Below is a small trained network, with its code and all its weights. Each question gives an input and a class and asks what happens when units are switched off, that is, made to give their printed mean instead of their output.

import numpy as np


def w(rows, s, z=0):
    codes = np.array(rows[::2]) - 128.0
    scale = np.full(codes.shape[1], s)
    scale[-1] = z or s
    return codes * scale


def norm(h):
    return h / np.sqrt((h * h).mean(-1, keepdims=True) + 1e-5)


def f(y):
    return y / 2 * (1 + np.tanh(0.7978845608 * (y + 0.044715 * y**3)))


def log_softmax(a):
    a = a - a.max(-1, keepdims=True)
    return a - np.log(np.exp(a).sum(-1, keepdims=True))


def net(x, mask):
    res = np.array(x, float).reshape(1, 4) / 4 @ E
    u = 0
    for l in range(3):
        y = f(norm(res) @ A[l][:, :-1].T + A[l][:, -1])
        res = res + np.where(mask[u : u + 6], y, B[l][:, -1]) @ B[l][:, :-1]
        u += 6
    return log_softmax(norm(res)[-1] @ U[:, :-1].T + U[:, -1])


A, B = {}, {}
E = w([
[88,107,126,126,220,32,128,71,90,253,104,71],'x0',
[163,110,195,94,160,189,182,253,64,236,184,195],'x1',
[97,132,120,186,103,117,120,98,54,132,108,209],'x2',
[175,132,242,131,100,44,181,166,152,108,77,126],'x3',
],0.0067)
A[0] = w([
[10,160,141,107,117,104,114,50,81,127,92,231,109],'L0N0',
[129,184,126,225,81,89,145,107,72,149,145,213,93],'L0N1',
[160,127,221,189,142,35,122,169,170,88,81,142,9],'L0N2',
[110,193,58,149,116,185,69,154,185,181,151,47,209],'L0N3',
[29,181,53,120,116,191,110,142,117,183,82,116,62],'L0N4',
[165,158,167,3,161,109,78,137,169,115,202,31,50],'L0N5',
],0.0055,0.0014)
B[0] = w([
[64,156,165,115,126,190,161,177,150,95,92,94,233],'L0N0',
[103,109,87,1,154,105,175,221,151,63,77,49,215],'L0N1',
[171,32,138,92,99,177,39,140,165,217,102,150,254],'L0N2',
[118,103,170,137,86,116,142,177,173,159,80,162,229],'L0N3',
[218,51,168,163,168,144,124,119,197,94,85,186,206],'L0N4',
[40,121,131,63,127,176,151,168,37,41,50,94,224],'L0N5',
],0.0083,0.0033)
A[1] = w([
[147,154,106,117,164,147,61,107,158,79,169,138,60],'L1N0',
[58,97,1,138,172,237,75,115,115,140,166,148,63],'L1N1',
[103,128,147,154,215,62,84,89,65,160,172,73,2],'L1N2',
[160,177,148,73,155,161,154,165,110,128,216,165,78],'L1N3',
[138,115,155,85,118,160,174,147,53,177,126,143,85],'L1N4',
[132,100,119,95,92,144,146,165,128,65,214,67,12],'L1N5',
],0.0068,0.0012)
B[1] = w([
[203,151,166,100,191,143,42,139,127,148,176,168,129],'L1N0',
[172,87,202,39,61,62,116,165,109,192,59,92,234],'L1N1',
[223,72,121,88,124,156,214,91,128,87,174,202,170],'L1N2',
[101,145,128,254,216,40,56,85,96,143,158,125,215],'L1N3',
[68,154,92,180,190,195,91,83,206,132,144,60,255],'L1N4',
[140,155,40,141,60,60,211,156,104,65,95,184,178],'L1N5',
],0.0078,0.0045)
A[2] = w([
[156,233,183,142,143,174,187,191,85,176,152,137,76],'L2N0',
[173,16,228,108,135,170,72,118,175,165,175,163,252],'L2N1',
[120,72,89,113,189,121,254,80,133,169,75,125,128],'L2N2',
[224,205,98,218,43,121,83,146,121,92,127,219,114],'L2N3',
[219,198,89,125,99,198,131,106,55,81,120,169,45],'L2N4',
[132,195,129,83,81,89,82,25,172,58,111,101,116],'L2N5',
],0.0067,0.0022)
B[2] = w([
[139,42,102,128,162,150,92,140,25,138,91,147,156],'L2N0',
[118,109,85,180,65,113,112,56,157,116,112,138,255],'L2N1',
[186,231,157,96,89,110,110,192,120,11,212,179,201],'L2N2',
[163,184,154,81,140,83,157,50,148,118,154,92,183],'L2N3',
[189,129,203,76,170,75,152,145,107,136,182,148,140],'L2N4',
[65,82,118,244,254,161,115,164,15,248,175,168,184],'L2N5',
],0.0089,0.0079)
U = w([
[104,105,98,222,208,141,88,111,79,165,175,134,130],'0',
[177,46,161,105,72,110,73,121,160,171,75,141,127],'1',
[192,162,142,73,127,84,144,102,105,80,198,169,127],'2',
[73,110,116,68,154,154,161,190,60,99,73,100,131],'3',
[69,165,74,150,105,141,144,113,180,100,135,110,166],'4',
[100,193,66,90,99,149,212,76,109,225,129,116,20],'5',
[113,199,74,110,76,154,248,88,97,251,130,92,7],'6',
],0.015,0.016)

Each question gives the input, the list of numbers given to net, and the class t.
The units are the neurons (one row each of A and B). Each row of codes is followed by its name. A weight is (code - 128) times the scale printed after its matrix; where a second scale follows, it is the last column's (A, B and U).
mask holds one flag per neuron, layer by layer. A switched-off neuron (its flag False) gives its mean, the last column of its row in B, instead of its output. The means were averaged over made-up inputs and are rounded, as every weight is.
A unit's drop is (log p(t) with every unit on - log p(t) with that unit switched off) / (log p(t) with every unit on - log p(t) with every unit switched off).
The circuit of an input: a set's keep is (log p(t) with only the set's units on - log p(t) with every unit switched off) / (log p(t) with every unit on - log p(t) with every unit switched off). Starting from the 12 units with the biggest drops (on a tie, the unit counted first), units are removed one at a time, each time the one whose removal leaves the highest keep (on an exact tie, the one counted first), for as long as the keep stays at least 0.8.
circuit, biggest first: the units of the circuit, biggest drop first
k most important neurons: the k neurons with the biggest drops, biggest first
top k neurons in layer l: the k neurons of layer l with the biggest drops, biggest first
input [-1,-3,5,4], class 3: circuit, biggest first => (L0N1)
input [0,5,6,1], class 3: 4 most important neurons => (L0N1 L2N5 L2N1 L0N0)
input [-4,2,3,2], class 2: top 2 neurons in layer 0 => (L0N5 L0N3)
input [6,-4,-5,-1], class 2: top 2 neurons in layer 0 => (L0N1 L0N0)
input [-5,1,-5,4], class 2: top 2 neurons in layer 1 => (L1N5 L1N1)
input [8,-7,0,-6], class 2: top 4 neurons in layer 1 => (L1N2 L1N4 L1N3 L1N1)
input [6,-5,0,4], class 2: circuit, biggest first => (L1N2 L2N2)
input [-2,2,3,0], class 4: circuit, biggest first => (L1N1 L2N5)
input [6,-4,2,-5], class 2: 3 most important neurons => (L2N2 L0N2 L1N2)
input [8,7,-8,-1], class 2: top 2 neurons in layer 1 => (L1N2 L1N0)
input [8,-8,2,7], class 0: 2 most important neurons => (L2N5 L1N1)
input [-6,-2,8,-2], class 3: 4 most important neurons => (L0N1 L0N0 L2N2 L2N1)
input [-5,3,-5,4], class 2: top 3 neurons in layer 1 => (L1N5 L1N1 L1N3)
input [5,-7,2,0], class 0: circuit, biggest first => (L2N5)
input [-8,-5,2,5], class 2: 2 most important neurons => (L2N3 L1N4)
input [-3,-5,4,-4], class 0: 3 most important neurons => (L2N5 L0N2 L0N5)
input [-7,-4,8,3], class 3: top 3 neurons in layer 0 => (L0N1 L0N0 L0N4)
input [6,-5,8,0], class 3: 3 most important neurons => (L0N0 L0N1 L2N1)
input [3,5,6,5], class 3: 3 most important neurons => (L0N1 L2N5 L0N4)
input [4,3,6,2], class 3: top 2 neurons in layer 0 => (L0N1 L0N0)
input [7,5,-2,0], class 2: circuit, biggest first => (L2N2)
input [1,-5,-8,-7], class 3: 2 most important neurons => (L0N5 L0N2)
input [6,-6,-2,5], class 0: top 2 neurons in layer 2 => (L2N5 L2N3)
input [-4,7,6,-8], class 1: top 2 neurons in layer 2 => (L2N5 L2N1)
input [-8,2,3,-6], class 2: 2 most important neurons => (L0N2 L2N3)
